[-14.6  -3.0  18.8  -1.1   1.4  -2.8  -4.8  -0.1  16.4  -4.6  -8.9   3.8
 -11.4  15.3  -3.8 -19.4   0.0 -10.6  21.7   5.3 -12.6   2.1  -3.8   9.8
  -5.1   0.5 -12.7  -2.1  -8.8 -10.8  -6.4   8.4  -7.9  -5.1   7.7  17.3
 -14.4  10.6]
[24].N
[  4.4   3.2 -19.6  -1.6  -0.1  -1.9  25.7  -5.1   9.8   3.8 -18.7  -2.9
   1.7   8.7  -5.1 -10.0  -4.5  -4.1   8.2  -1.9 -34.9  -9.0  -2.3   8.2
  10.2   5.2  -5.5  -5.4 -15.6   9.1  -4.4  20.5  47.3  -9.0   6.6  -4.1
  -9.0  19.0]
[33].A
[-15.5  -1.0 -20.1   2.0  -4.5  -1.6  18.2  -0.2   5.0   7.6  -8.5   1.1
   5.4  11.7  -8.0  -9.1  -4.0  -4.4  12.7  -0.2 -20.2  -4.1  -5.4   3.5
  -6.6   3.7  -9.5  -4.4  -3.2   2.0  -5.9  11.3  34.2  -2.8  -4.0  12.4
 -21.3  14.4]
[24].W
[  3.0  -4.3  -2.3  -3.3  -2.4 -15.2  20.4  -0.7  12.4   1.2 -25.9   0.2
   1.3  11.5   0.6 -14.4  -5.2  -7.1  11.0  -0.2 -16.5  11.0  -4.4   0.7
  -2.9   4.5 -12.2  -0.2 -12.0   5.8  -6.8  19.3  29.4 -11.7   4.9   8.9
 -17.4  18.5]
[24].C
[ -9.4 -16.8  24.1  -6.1  -3.2  -3.7  19.4  12.6  27.5   5.7 -10.3   0.2
   0.2  13.2  -1.1 -15.4   4.5  -5.6  19.0   2.5  -9.8  -7.6 -11.9   6.3
 -20.6   9.2  -9.2  -4.3 -17.1   4.1  -2.1  18.7  17.8 -10.5   3.2  17.9
 -20.7   3.4]
[24].N
[ -0.9   5.3  -2.3 -11.4   3.1  -5.8  15.3  -4.0   2.3   3.3  -8.8  -1.6
  -4.8  14.3  -1.3 -23.9   0.2  -5.5  15.6   4.9 -29.4  -0.6  -7.6   0.9
  -8.0   1.0 -13.8  -1.5  -2.8   6.6 -13.2  15.7  45.5 -10.3   2.3  14.3
 -12.3  26.5]
[33].D
[  1.3  11.3 -29.7  -6.6  15.1 -11.1  25.5  -7.0   5.2   2.0  -7.4  -2.4
  -0.5   9.7  -3.0 -12.2  -0.6  -7.9   5.2   3.2 -39.0  -5.9  -0.3   4.0
   1.8  -1.4  -3.8  -0.3  -7.3  10.8  -7.7  16.2  49.5  -7.3   7.0   3.5
  -1.7  16.2]
[33].Z
[-10.4   8.1   2.7  -5.7  -6.4  -1.3  -6.8  -5.9  22.0   1.1   2.3 -10.1
  -3.9  20.8   0.2 -23.8  -1.5 -19.9  21.4  -7.9 -19.0   1.7  -4.2   6.7
  -6.7  16.8  -5.8 -21.7 -29.4   2.1  -2.7  -2.0 -20.7  -7.9   1.6  12.9
 -21.9  24.8]
[24].N
[ 10.3   4.8 -28.8  -0.9  -2.1 -15.9  32.9  -8.5   6.7  -2.0  -5.2   5.2
  13.2  11.8  -1.4 -18.9  -3.4   7.2   9.5   4.0 -45.7  -7.6 -10.6  -0.7
   0.9  -7.8 -11.3   5.5  -1.8   5.1  -4.5  32.9  75.5 -13.7   2.6   2.6
  -5.7  33.3]
[33].A
[  4.1  11.2 -13.5   2.5   1.8 -11.5  26.2  -6.5   6.2  -1.3   1.4  -3.3
 -13.2  10.9  -4.7 -19.5  -1.5 -14.0   3.7   1.6 -36.3  -4.8  -7.0  -5.6
  -2.3   9.7  -9.0   4.5   1.4  18.8  -2.9  11.5  51.6 -11.5   6.1   8.6
  -2.5  31.6]
[33].Z
[ -7.7   0.5   2.3  -1.1  -0.1 -12.7  21.1   0.9  17.3   3.1  -3.2   4.5
   0.7  13.5   4.8 -14.5  -0.2 -13.6  15.2  -7.4 -19.2  -2.2  -7.5  -0.8
   2.1   7.1  -3.9  -1.7 -12.6   6.7  -2.3  12.0  14.6  -8.0   2.7  11.7
 -14.1  12.2]
[24].W
[ -2.7  18.3 -19.4  -1.6   1.5 -11.4  22.0  -9.8   3.8   4.4   3.7  -4.2
   1.3  16.8  -3.1 -29.1   2.5 -19.0   7.4   4.5 -35.6  -1.6  -8.7   0.5
  -1.2   2.2  -7.7  -9.9  -3.3  17.2  -2.6   4.7  33.4  -0.6   7.0   0.5
  -1.5  36.9]
[33].Z
[ -5.4  -8.4  25.1   9.8  -4.8  -8.1  16.8  11.1  13.2   5.9   1.4  -1.2
  -3.3   9.3  -2.3 -15.1  -0.4 -12.8  14.8   1.6 -12.9  -6.6  -6.1   7.9
 -11.9   5.1  -3.3  -1.7  -5.3   4.9   1.1  14.5   6.4 -12.4   0.4  16.4
 -23.9   9.6]
[24].N
[  3.0  14.4 -30.4  -1.5   4.5   0.1 -10.0 -12.9   3.3   0.0   2.8  -0.3
  11.5  11.7  13.0 -22.0  -1.7  -7.2   8.7   3.9 -22.0  11.1  -2.0   5.2
   4.4   4.9   3.2 -14.0 -13.1   0.1   1.9  -2.1  -8.2  -2.6  -8.4   1.1
  -4.2  18.8]
[33].A
[ -0.3 -13.3 -10.0   1.2  -1.9  -3.3  36.8   6.4  19.5   2.1 -10.7  -3.5
   5.5  17.8  -2.0 -14.8  -1.0  -2.0  19.2  -7.6 -21.0 -11.8  -6.0   4.3
  -9.2   8.9 -10.0  -1.9 -12.9  11.7  -2.9  23.8  46.5  -6.4   1.8  13.2
 -23.0  10.8]
[24].W

[ 29.3 -13.5   9.0 -15.2  -3.0   1.5 -10.1   7.6  -0.5   7.8   3.3  -3.8
 -12.0   0.2 -10.1  -8.0   8.6   6.0  -6.9  -0.4  12.7   9.1  -0.1  10.3
 -13.5  -1.6 -17.9   0.4   2.3  17.9 -13.6  -1.0 -11.9  40.5  -6.7  11.4
  11.5 -17.4]
V.zd
[ 25.4  -5.3   5.6 -22.2   1.1   6.8   4.7   6.6   2.1  16.5   5.0  -0.2
 -12.7  -7.0 -10.1  -1.3  -5.6  -0.3 -10.5   7.2   9.9 -10.4   8.3  12.6
 -12.7  -2.7 -15.8 -10.3   1.0  -9.9  -9.6   2.8  -9.3  26.7  -4.1  -2.2
  11.8 -16.9]
V.zd
[ 22.7 -20.8  23.5 -13.5  -5.9   6.6  -4.0  17.5  -1.2   0.6  -1.1   3.2
  -8.7  -6.5 -20.0  -1.9   5.6   4.1   6.0  -0.2  21.7   2.1   6.1  13.0
   4.9   0.6  -0.3  -0.6   3.1 -13.0 -10.6 -13.0  -3.2  23.9   0.7   7.8
  -1.4 -19.8]
V.zd
[  8.9 -22.4  41.9   3.7  -7.8  11.1  -7.3  10.6   2.5  -7.0  -3.6   3.5
  -8.7  -4.9 -18.4   0.3  -5.5  -0.9 -10.0  -2.0  25.9  -1.1   8.7  17.9
   2.0   8.9   3.0   6.7   3.0  26.8  -7.6  -8.2  -2.6  33.4 -21.0  12.0
   0.6 -14.0]
X.Fs
[ 47.8 -16.2 -13.9 -10.1  -0.6   6.6   0.0  12.8  -5.2  20.5  -2.4  -4.5
  -4.3 -11.0 -11.9  -4.1   8.2   2.7 -16.4   4.2  14.7 -10.6   6.7  10.7
  -3.8   8.2  -7.9  -1.9   1.6 -36.5  -9.5  -4.6  -5.9  27.2  -2.2  -2.8
  11.0  -9.1]
V.dg
[ 32.1   7.3 -15.4   3.9 -10.9   1.9  -3.0  17.1  -4.9 -11.0  -5.4  -1.0
   2.5 -10.7 -12.3   4.5  13.9   2.8  -5.5  -0.5  10.5   0.7   5.5   0.8
  -0.8  -3.9  -5.1   4.9  -8.0 -18.0 -16.8 -16.3   3.6  39.6 -15.5  18.2
   0.6 -13.8]
F.Qt
[ 21.7 -24.5 -10.5  12.3  -5.2   5.5   2.3   3.6   0.3  -6.7  -3.8  -1.3
  -3.8   1.3  -9.3   3.2   1.7  -4.7 -12.5   0.3  15.6 -13.0  10.2   8.2
   1.3  13.0   1.6   9.7   6.0  -9.3  -6.8 -22.4  -4.6   9.6 -12.0 -11.8
   7.2  -9.6]
X.Fs
[ -2.0 -28.5  22.6  -6.9  -8.4   7.4  -8.0  -1.7   2.1  -4.3  -0.6  -3.2
  -7.4  -2.2 -13.0   3.7   7.1   5.2  -3.0  -5.1  30.8  -9.7   4.5   9.0
   3.9  -2.3   5.0  10.4   5.9   5.4  -7.3 -20.9  -4.2  25.6  -9.4 -12.7
   6.3 -13.6]
J.dj
[  2.5 -28.9  33.5   1.5  -7.8   1.1 -13.0 -10.4   3.2  -1.8  -3.0  -6.4
 -11.9  -6.8  -8.5  -8.6  15.4   6.7  -1.6  -1.6  26.4  -9.5  -2.7  13.8
   0.0  -8.1   8.6   9.0   6.5  24.7   9.1  -1.4  -3.2  39.9 -20.9 -13.8
   9.2  -9.8]
J.dj
[ 57.1   5.6   0.2 -12.1  -4.9   5.9  -9.3   7.6   1.9  -1.2   3.6  -2.3
  -3.3 -14.4  -5.2  -2.9  23.7   2.4   2.4  -0.3   7.6  10.3   2.4   8.0
  -8.5  -2.9   2.7   2.1   1.5  12.3  -4.4  15.2   5.6  57.1 -20.6   5.5
   8.9 -14.7]
V.dg
[ 42.1  -4.5  -7.9 -13.0  -0.1   4.4   0.7  18.8  -3.3  13.0  -3.4   0.0
  -8.3 -13.6  -3.1  -6.1  11.7   6.8  -3.2   5.7   5.7 -18.5   4.8   5.6
  -6.3   2.9  -7.0  -1.3  -7.0 -38.6   4.4  -0.2  -3.7  33.9  -0.8 -14.6
  11.0 -10.0]
V.dg
[  6.1 -15.7 -18.1  -2.3  -2.7   0.1  -5.9  11.7  -1.4   6.9   6.6  -2.0
   3.3 -13.2  -6.2   0.2  17.3   5.1   0.4   3.8  25.7  -0.9   9.9  12.9
   4.5 -25.1   1.7   0.7   4.3 -29.7  -6.6  -7.7  -3.4  55.8 -21.2  10.5
   4.9 -10.3]
F.Jr
[  9.7 -33.5  52.9   8.2  -8.6   1.7 -11.0   0.6   1.5  -3.9  -1.5  -6.1
  -5.7  -3.9 -15.2  -8.4  11.1  11.7  -1.3  -3.5  26.5  -2.3  -0.1  18.2
   7.6  -5.3  11.7   5.9   7.1  28.3  -1.3  -9.6  -0.8  44.2 -18.4  -2.4
  10.4 -15.8]
J.jb
[ 15.8 -28.1  28.1  -4.8 -10.5   1.4  -8.9  -5.9  -2.2   6.5 -12.0  -6.9
 -14.7  -5.5 -15.5  -2.6   2.4   3.0  -5.5  10.7  18.0 -15.5   0.8  10.4
  -3.8   0.7   1.7   5.7   4.6   3.0   4.6 -13.1   6.4  40.9 -14.4 -19.5
  18.7  -8.7]
J.jb
[ 39.4  -3.3 -43.9  -2.1  -6.0   2.0  -3.3  14.8  -2.4   8.2   6.5   0.3
  -2.6 -15.6  -0.2   4.3  16.7  -0.8  -3.7   1.9  23.6  -7.8  11.9   8.3
  -8.1 -10.4  -4.8   2.7   0.3 -19.9 -10.9 -16.1   0.8  27.1 -13.2  12.9
   4.3  -7.1]
F.Qt
[ -7.1 -44.5  27.3 -13.7  -3.3   7.7  -2.0  -3.5  -4.0  10.9  -0.3  -3.8
  -7.1  -5.9 -16.3  -0.4   4.5   6.4  -1.1  -4.4  27.7  -2.2   7.1  12.7
   7.7  -1.3  -0.8   2.7   4.7   5.0   1.0  -9.4  -4.7  34.8  -3.1  -1.8
  10.7  -7.0]
J.jb
[ 10.6 -19.2   5.0   8.6  -9.7  -3.2  -7.0   4.0  -2.8  -5.3  -1.7  -6.5
  -8.0  -7.5  -7.4   4.4  -3.3  -4.2 -12.8  -1.6  11.6 -17.2   7.8  15.0
  -6.3   0.9  -0.6  10.4  12.2   6.9   6.6  -4.6  -3.3   2.0 -14.7 -11.0
   3.2 -14.0]
X.Fs
[ 19.6 -13.9 -14.0  -6.5  -9.5   0.4 -14.7   6.5   1.7   0.8   5.7   3.6
  -0.7  -9.6  -6.1   0.5  28.3   4.2   0.9   3.2  20.9  -6.3   6.6  10.8
  -9.6 -17.0  -7.1   6.4   3.0  -3.9  -1.4  -6.0  -9.7  57.1 -21.9   5.9
  12.4 -16.8]
F.Jr
[ 27.8 -11.1  -4.2   4.7  -1.0   2.4 -10.9   7.0  -5.4   6.8   1.4  -2.2
  -5.0  -6.0  -7.3  -4.9   5.2   2.2  16.5  32.9  10.6  -9.2   8.7  14.3
  -6.5   0.8  -8.7  -0.2   6.5   3.3 -12.9   7.6  -7.2  28.7  -1.3  10.5
   7.1 -10.8]
V.zd
[ 31.1 -30.0  26.4  -9.3  -3.6   3.3  -8.3   3.5   2.7  -5.0  -4.1  -6.6
  -9.3  -2.6 -11.2  -0.6   3.0  10.7  -6.5   6.8  11.3  -2.3   1.8   9.0
   9.8  -2.2   3.5   8.3   9.6  11.7   2.3 -16.0   5.0  32.7 -15.0  -4.4
   5.4 -10.3]
J.jb
[ -2.9 -45.6  38.4 -14.7  -6.3   2.2   3.9   7.3   5.2   9.4   2.0  -1.5
 -15.8  -9.4 -16.2  -4.7   2.4   5.5  -7.2   7.1  25.1  13.4   9.6  15.1
  12.5   2.8  -0.6   5.9   9.5 -14.2 -10.2 -14.2  -7.4  31.4  -9.7 -23.2
  13.3 -13.1]
J.jb
[ 57.1 -39.6  33.2   6.0  -8.4   9.3  -6.9   7.3   0.8  -0.2  -3.1  -6.1
  -7.3  -4.5 -15.0  -6.7  23.9   8.6  -0.9  -4.6  26.1 -10.8  -2.6  12.2
   3.8  10.5  16.3   5.5   4.3  23.1  -2.5  -9.4   3.5  24.5 -14.0 -12.6
   0.4 -13.8]
X.jz
[ 22.8 -10.5 -18.6  -4.5   8.3   3.5 -12.8  14.2  -0.3   4.5   7.2   1.9
   9.6 -17.3  -3.3  -0.6  22.1  -0.6   1.2   2.9  22.9   4.1   5.5   4.1
  10.6 -14.3   1.5   5.2   5.0 -34.2  -4.8 -11.2   0.5  57.1 -19.4  16.3
   5.8 -13.5]
F.Jr
[  4.8 -24.7  42.6   6.5 -13.1   1.8 -16.8  -4.5   4.5 -11.8  -0.4  -5.2
   0.4  -1.4  -4.1  -3.9  20.7   7.0   8.7  -4.6  17.5   1.1  -4.9  17.1
   8.0  -5.8  13.0  17.9   8.3  36.6  11.7   6.0  -2.8  51.7 -26.9  -9.9
   9.4 -17.1]
J.dj
[ 33.3  -0.5 -39.1  -5.1   1.2   3.1  -4.3  10.7  -8.1  11.4   6.3  -1.5
   1.4 -16.5 -13.6  -2.1  17.8   4.4   2.3   3.0  22.5  -2.0   8.1  11.6
  -2.9 -15.9  -5.4   2.9   1.8 -20.7 -13.0   0.9  -6.4  56.0  -7.4  15.8
   8.9 -13.8]
V.dg

[  3.8   0.7  25.7 -11.5  -4.8 -19.0  -1.2   0.7  -7.2  -2.0  14.4   0.4
   2.6  -5.0  12.2  -2.7   8.9  11.1   6.3  -0.4  -1.0   7.5   6.9 -18.6
   3.5   3.1   6.3   5.8  14.4  -5.0   5.4  -1.2  -2.3   1.7  -9.2 -12.0
   2.3 -11.0]
B.zq
[  3.9   2.5  20.4  -2.5  -3.2  -8.8  -4.3  11.0  10.7  13.0  -8.5  -2.4
   0.3  14.9  14.9  -3.8 -11.8   2.6  -6.4  -9.8  -8.3   0.8  -2.9   9.6
  -8.4   0.8  10.3   6.4   9.7   8.9  12.3   2.2  -1.9  -1.3 -10.4  -8.2
  -8.2  -0.4]
K.Qd
[ -3.3  -3.2  -5.8   1.4  14.5  -4.1   5.7   4.4  12.4  -1.6   2.5   3.6
  -1.7 -15.0   0.9 -13.0   0.5  11.4   4.6  14.9  -3.7  -9.0  -3.2 -20.6
   2.8  15.4  -1.3  -2.3  10.7  -7.2   7.3  -8.7   2.8 -14.4   0.2  -8.4
   9.4 -14.7]
E.br
[  2.0  -2.1  28.7   2.0  22.6  -8.5  -7.8   3.6   9.9  20.0   8.6  -6.4
  -2.9   2.0  25.3  -6.2   2.4   7.2  -3.5   3.9 -10.0  20.1  -2.9  12.2
   8.3  -3.1   4.3   3.6  18.0  11.9   7.3   6.5   3.6  -7.7  -7.6  -4.4
   4.2   0.8]
K.pm
[ -5.3  -0.5   6.4   1.6   1.8 -14.9  11.3   2.7  16.1  -1.2   1.0  -3.1
 -15.5   9.9 -15.1  -7.0  -9.8   5.0   6.8 -13.7   2.0  -2.7  -1.7 -32.2
  -1.1  -0.9   7.5   6.2   7.8  -1.9  -2.8 -11.6   0.2   5.0  -6.2  -3.7
   0.4 -18.2]
E.sq
[  7.1   0.4  16.3  -2.4  -3.4  -6.4 -10.0   7.3  -5.0   2.6  13.7   2.2
  -0.5   5.2  18.2   1.2  -8.0   4.6 -11.0  -0.6 -10.0   3.9   1.2   9.8
   4.1  -0.2   4.2  -0.5  36.7  -0.9  12.2  11.7  -1.4  -0.5  -8.4  -3.9
  -0.1 -19.0]
K.gz
[ -6.6  -4.0  13.0   8.6   4.4  -3.1  13.7   0.1   4.4  -4.9  38.1   6.3
  -8.4  -0.1  -6.2  -4.4   8.2   4.0   6.5  -7.8  -1.8  -3.1   3.3 -12.7
   8.0   0.4   2.3   6.4   9.2  -7.3  -1.6  -6.7   2.5  -4.0  -8.0  -8.1
   1.3  -5.2]
B.ph
[  0.7   0.9  22.1  -5.0  -9.9   2.3  -3.9   9.3  12.9   1.1  -0.6  -0.8
  -6.8 -12.4  10.8  -4.8   1.0   4.2  -1.2   6.2  -4.3   3.8 -11.2   7.5
   7.8   3.6  -1.4   5.1  24.2   1.0   8.7  -1.0  -2.5  -4.9 -12.4 -11.7
   3.6  -4.4]
K.gz
[ -9.4  -2.6 -10.6   1.0   8.1  -7.2   2.5   4.6  32.1  -9.1  30.6  -1.0
 -14.9   0.1 -12.0  10.8  -0.7  10.0   0.4  -7.5 -12.8  -4.0   0.7 -28.6
   4.0   0.2   9.5   1.8   8.6  -6.0   1.0   4.3   3.1  -1.8  -2.0   6.8
   5.1 -10.5]
E.sd
[  3.6   3.7  10.3  -2.3  -2.4  -7.2 -20.8 -14.6   7.9   3.3   9.4  -0.8
   0.7  -5.6  14.1   9.2  36.1   1.7   5.6   9.6  -6.6  17.5  -4.8  -9.4
  -2.1  -2.6   9.1  -3.8  15.6  -4.1   7.2   1.9 -12.4  -0.9  -1.1 -15.8
  -5.6  -1.1]
K.pm
[-12.2   1.3  -5.2   4.5  24.4  -1.8   1.0   7.4  22.8  -8.0   7.1  -3.7
  -9.3  -1.8 -13.9  -1.0  -3.0   6.3   3.6  12.6  -1.3  -2.9  -2.9 -28.7
   5.1   0.3  15.2  -4.3   6.9  18.3  -2.1   2.6   7.1  -2.7  -5.9  -2.9
   7.3  -6.3]
E.sd
[  5.4   2.0   3.3  -8.2  18.7  -9.2 -11.6   3.6  14.0  14.5   6.9   1.9
  -1.4  17.6  19.9   0.0  10.4  11.9   5.7  -5.3  -8.5  19.5  -7.4  29.9
   3.8  -3.3   9.2   1.1  14.0   4.1  17.6   7.0   6.8   4.2 -10.9 -11.4
  -0.8   3.1]
K.pm
[ -1.9   1.5  19.3 -12.7   4.3  -4.8  -6.7   5.6  10.9  15.1   7.8  -1.8
 -12.9   8.4  13.3   6.0  -9.9  14.7   1.1  -6.0  -5.2  15.7  -3.3   7.9
 -23.0  -0.6   8.7   2.4  11.3  15.5   8.6   5.5  -1.4   6.5  -6.4  -2.9
  -4.6   2.4]
K.Qd
[ -5.9  -6.6 -14.0  -1.9 -12.0  -7.0   4.6   9.1  14.3   2.6   6.9   0.6
  -1.3   4.4  -6.8  -1.1   0.3   3.4  -9.5 -13.3 -27.4  -0.9  -0.7   4.9
   5.7   0.6  -0.5   6.8   4.7  -5.7   0.5  -6.0  -0.4  -1.6  -5.2  -9.0
   6.6 -13.6]
B.ph
[ -2.6  -6.5  26.9   9.6  -1.1   4.0  -1.0  -0.9 -11.9  -2.7  20.6   1.5
   7.0  -2.8  11.5 -17.3  15.4   3.5   1.2 -10.0  -3.0   7.6  10.4  -4.0
  -4.3  -0.7   4.1   9.2  15.0  -0.7   0.5  -0.3   4.2   1.6 -11.0  -7.0
   5.6  -9.6]
B.rj
[  3.8   0.0  17.2  -6.8   4.3   0.8  -7.1   9.0   4.9  -3.7   2.6   1.9
  -6.0   6.1  16.8   1.4 -13.5   4.7   6.3  -5.0 -13.8  16.6 -10.5  11.0
   3.0  -2.9  10.7  -3.0  14.6   8.6  -1.3   9.4  -0.6   6.1   0.0  -3.5
  -2.8  -1.1]
K.gz
[ -4.3  10.9  10.8   0.2  -9.4   6.2 -10.8   3.6  25.8   3.8   8.5   2.5
  -2.4  -4.7  15.8  -5.3 -18.4  -0.2  -9.3  -8.4  -6.1  13.5  -4.0  15.1
   0.6  -2.8   9.2   3.2  23.5   6.4  12.4  29.8  -8.4   4.9 -13.0 -15.9
  -4.3  -5.2]
K.pm
